[128 = 0]

[133 123 141 110 138 147 135 177 128 103 122 114 140 106 145 110 147 127
 147 135 118 166 152 114 138 153 150  67  98 129 144 124  40 108 168 138
 131 161 142 141 215 134 126 147 133 125 100 152 156 159 145  37 122 131
 133  70 146 151 128 132 103 170 128 165 110 137 111 131 130  85 112  88
 112] | (16).Cf
[127 131 126 100 118 152 150 153 110 103 126 131 125 113 128 113 158 151
 134 109 107 136 130 118 123 137 193  70 116 132 160 123  92  98 141 130
 120 148 123 131 232 170 129 155 118 110 129 134 159 168 139  86 119 126
 114 103 152 105 137 120 115 168 130 150 114 150 123 141 127 101 140 118
 129] | (19).fp
[125 116 124 101 130 122 146 148 129  96 143 102 133 119 156 103 148 160
 134 116 101 147 124 109 118 140 169  85 107 130 153 162  74 114 134 136
 130 155 130 137 190 127 127 142 117 100 117 141 161 152 127  82 125 125
 130  86 148 111 130 139 104 159 147 161 114 145 122 146 124  16 139 115
 117] | (16).Cf
[136 117 113 103 110 129 134 116 122 124 142 107 119 138 149 100 140 146
 119 109 103 125 115 121  96 128 151  78  94 162 161 124  83 140 115 130
  92 171 164 124 192 115 127 151 132  97 143 127 140 127 114  98 126 151
 150  78 141  82 125 140 153 160 137 167 111 137 134 119 119 106 130 111
 133] | (16).Tz
[120 133 123 103  78 137 157 153 107 114 144 181 122 121 150  94 193 119
 125  98 112 118  98 101 127 138 187  68 106  91 134 133 119 127 167 139
 116 137 118 144 180 145 165 130 115 131 148 119 184 172 149  96 120 127
 132 122 123 169 149 146 169 168 103 145 142 157 126 131 145 110 110 120
 144] | (19).mg
[143 111 116  91 131 137 167 189 139  94 119 122 122 110 154 108 180 131
 127  98 111 147 131 111 116 141 197  52  79 133 154 104  55  89 141 128
 113 162 126 134 240 146 145 146 111 116 129 151 176 163 157  42 107 129
 109  55 157  98 130 155 123 184 143 180  98 151 117 148 121  79 130  89
 134] | (19).gg
[136  95 116  89 150 137 140 195 136 100 147 150 133 111 126 114 177 128
  97  89 110 124 125 118 116 136 175  77 139 121 162 133 101  76 135 142
 129 132 117 101 192 166 109 125 139 122 166 139 190 175 158  81 126 127
 104 100 145 110 120 148 129 141 151 152 140 153 111 101 130 105 135 127
 150] | (19).mg
[107 127 129  85 141 159 140 136  63 122 129  97 160 132 130 117 144 141
 137 108 106 104 135 119 106 108 184 102  84 144 161 111  75 120 115 124
 128 170 132 118 181 117 106 172 116 119 150 125 145 184 114 111 121 131
 133  96 162  98 119 149  94 143 135 157 116 154 108 131 101 112 134 115
 138] | (16).Cf
[129 124 123  72 141 147 123 135 115 106 123 106 132 111  99 138 141 107
 127 198  99 105 149 133 138 115 187 104  85 146 144 104  72 127 129 133
 123 140 121 135 178 119 106 163 108 115 146 123 142 172 135  94 105 132
 134  84 150 134 121 126 103 133 157 155 112 150 123 165  87 130 129 109
 129] | (16).Cf
[110 126 122  90 191 157 140 143 102 105  92 111 145 101 137 106 141 136
 133 122 109 126 153 111 121 115 196 109  90 142 135 131  64 113 137 128
 129 147 140 144 189 118 123 146 138 128 121 137 112 167 135  84 127 149
 138 114 157 120 117 117  77 141 138 163 104 144 120 150 102 108 141 108
  79] | (16).Tz
[142 130 135  37 151 135 137 139 115 117 144 113 126 111 127 145 160 114
 125 117 110  93 142 102 103 106 194  70  83 158 148 112  72 106 110 136
 132 151 116 133 176 124  84 171 107 119 147 151 147 185 122  78 110 143
 130  40 148 140 123 156 123 139 131 160  94 154 117 159  64 144 128  94
 124] | (16).hz
[129 136 108  67 132 139 133 186 123 105 115  86 139 135 138 129 166 126
 107  99 107 111 108 133  77  88 198 100  62 157 160 124  76 104 111 127
 104 179 135 110 212 121 121 160 152 128 159 123 171 203 133  83 117 142
 128 109 154  73 126 147 103 159 113 162 108 168 104 162  89 102 131 109
 110] | (16).Cf
[132 131 118  98 127 148 134 185 140  86 125 151 137 132 138 103 174 105
 113  91 112 144 131 106 122 146 187  73 131 120 152 131  85 101 160 141
 154 140 133 124 178 164 142 128 123 131 128 144 167 170 142  71 147 131
 115  97 131 167 124 150 131 158 132 138 129 148 124 150 119  89 129 106
 140] | (19).mg
[137 124 136  88 142 125 140 188 142 103 144 156 129 105 142 109 160 119
 133  98 118 170 147 110 127 152 200  29 108 129 170 104  76  99 141 141
 128 140 106 146 213 152 140 135 106 124 119 156 182 167 161  57 126 130
 104  36 147 162 116 151 126 189 151 163 114 159 126 148 165  89 139  98
 127] | (19).gg
[128 112 109  67 144 143 142 165 112  95 125  85 149 132 125 128 150 156
 120  81  99 136 148 126  97  90 195  98  72 137 158 116  67  69 122 135
 120 162 115 104 217 119 129 166 143 113 150 112 141 186 135  72 119 136
 129  99 154  63 110 154  98 163 101 174 108 166 129 148  93  93 142 103
 130] | (16).Tz
[136 120 105  65 111 135 158 200 132  92 114 108 135 138 140  96 187 152
 111  80 103 149 146 114  72 138 202  51  87 142 184 136  50  65 122 136
 139 174 129  91 252 156 136 136 122 124  99 144 185 179 158  47 119 138
 113  64 177  61 107 132 114 197 164 165 126 168 141 147 148  65 161 109
 158] | (19).gg
[130 128 110  85 124 139 136 125 117 112 137 113 130 130 111 116 151 180
 127 106 111 109 122 116 115 118 178 113  99 132 157 112 101 118 129 130
 121 145 121 127 163 118 112 151 126 104 132 129 142 183 134 100 127 137
 106  96 132 137 139 139 128 134 125 157 106 152 130 130  96 106 150 116
 121] | (16).Tz
[164 114  99  47 119 130 129 173 144 122 129  34 122 190 117 118 167 163
 109  61 102 132 111 119  53  98 160  92  66 170 214 120 106  72  48 141
 127 198 105  51 232 126 115 169 159 108 171 117 189 177 119  54 137 147
 140  48 138   4  79 168 167 171 151 179  99 187 189 140 109 112 160 101
 150] | (19).gg
[139 145 128  63 142 135 142 164 150  89 130 131 132 108 134 107 177 143
 109  90 112 121 131 102 123 142 177  70 111 118 163 115 107  78 110 149
 138 135 126 135 217 149 129 138 119 108 138 145 171 183 150  54 131 123
 111  57 180 117 132 141 122 160 161 140 124 155 130 151 125 108 123 117
 119] | (19).gg
[125 134 120  95 111 146 136 138 122  92 141 124 131  90 130 133 163 123
 114 122 103  94 113 104 123 109 186 109  88 131 139 106 114 116 133 132
 114 140 125 142 152 138 133 159 120 128 146 146 148 179 135 116 137 116
 114  89 146 135 146 137 123 140 105 162 102 138 123 131 107 126 131 115
 154] | (16).Cf
[140 132 108  49 149 136 149 164 124  97 125  68 145 137 135 134 153 146
 134 103 122 130 166 125  79 109 179  60  74 163 172 117  56 106 112 133
 126 167 131 105 199 101 101 157 127 115 131 156 152 171 134  71 126 153
 130  56 161  82 113 149 101 161 149 140 101 157 170 146  94  99 138  81
 124] | (16).hz
[ 86 109 115  79 138 134 139 143 119  97 111  95 132 140 137 127 146 128
 126 106  65 125 124 119 105 107 176 103  76 142 136 105  75 119 137 111
 117 159 144 127 224 122 114 161 131 131 153 103 145 168 206  89 113 126
 126  99 154 105 127 135 103 142 118 163 108 143 145 134  90 128 125  51
 134] | (16).Cf
[145 112 122  86 153 140 144 185 117  92 100 109 139 128 113 122 144 151
 123 108 108 156 165 117 116 118 182 107  92 150 159 134  47  85 124 134
 129 160 121 113 220 121 134 134 138 129 112 138 143 165 127  44 109 133
 124  97 168  81 121 134  78 179 169 172  96 160 110 150 101  83 143  77
  98] | (16).Cf
[149 115 119 109 133 132 136 133 125 113 127 119 103 141 175  99 139 128
 151 109 115 158 130 100 121 138 176  58  79 141 172 136  22 149 158 133
 108 179 131 175 211 113 126 151 107 109 112 157 182  97 114  39 126 124
 144  39 130 136 126 161 120 185 118 217 116 141 120 125 108  63 106  83
 124] | (16).Tz
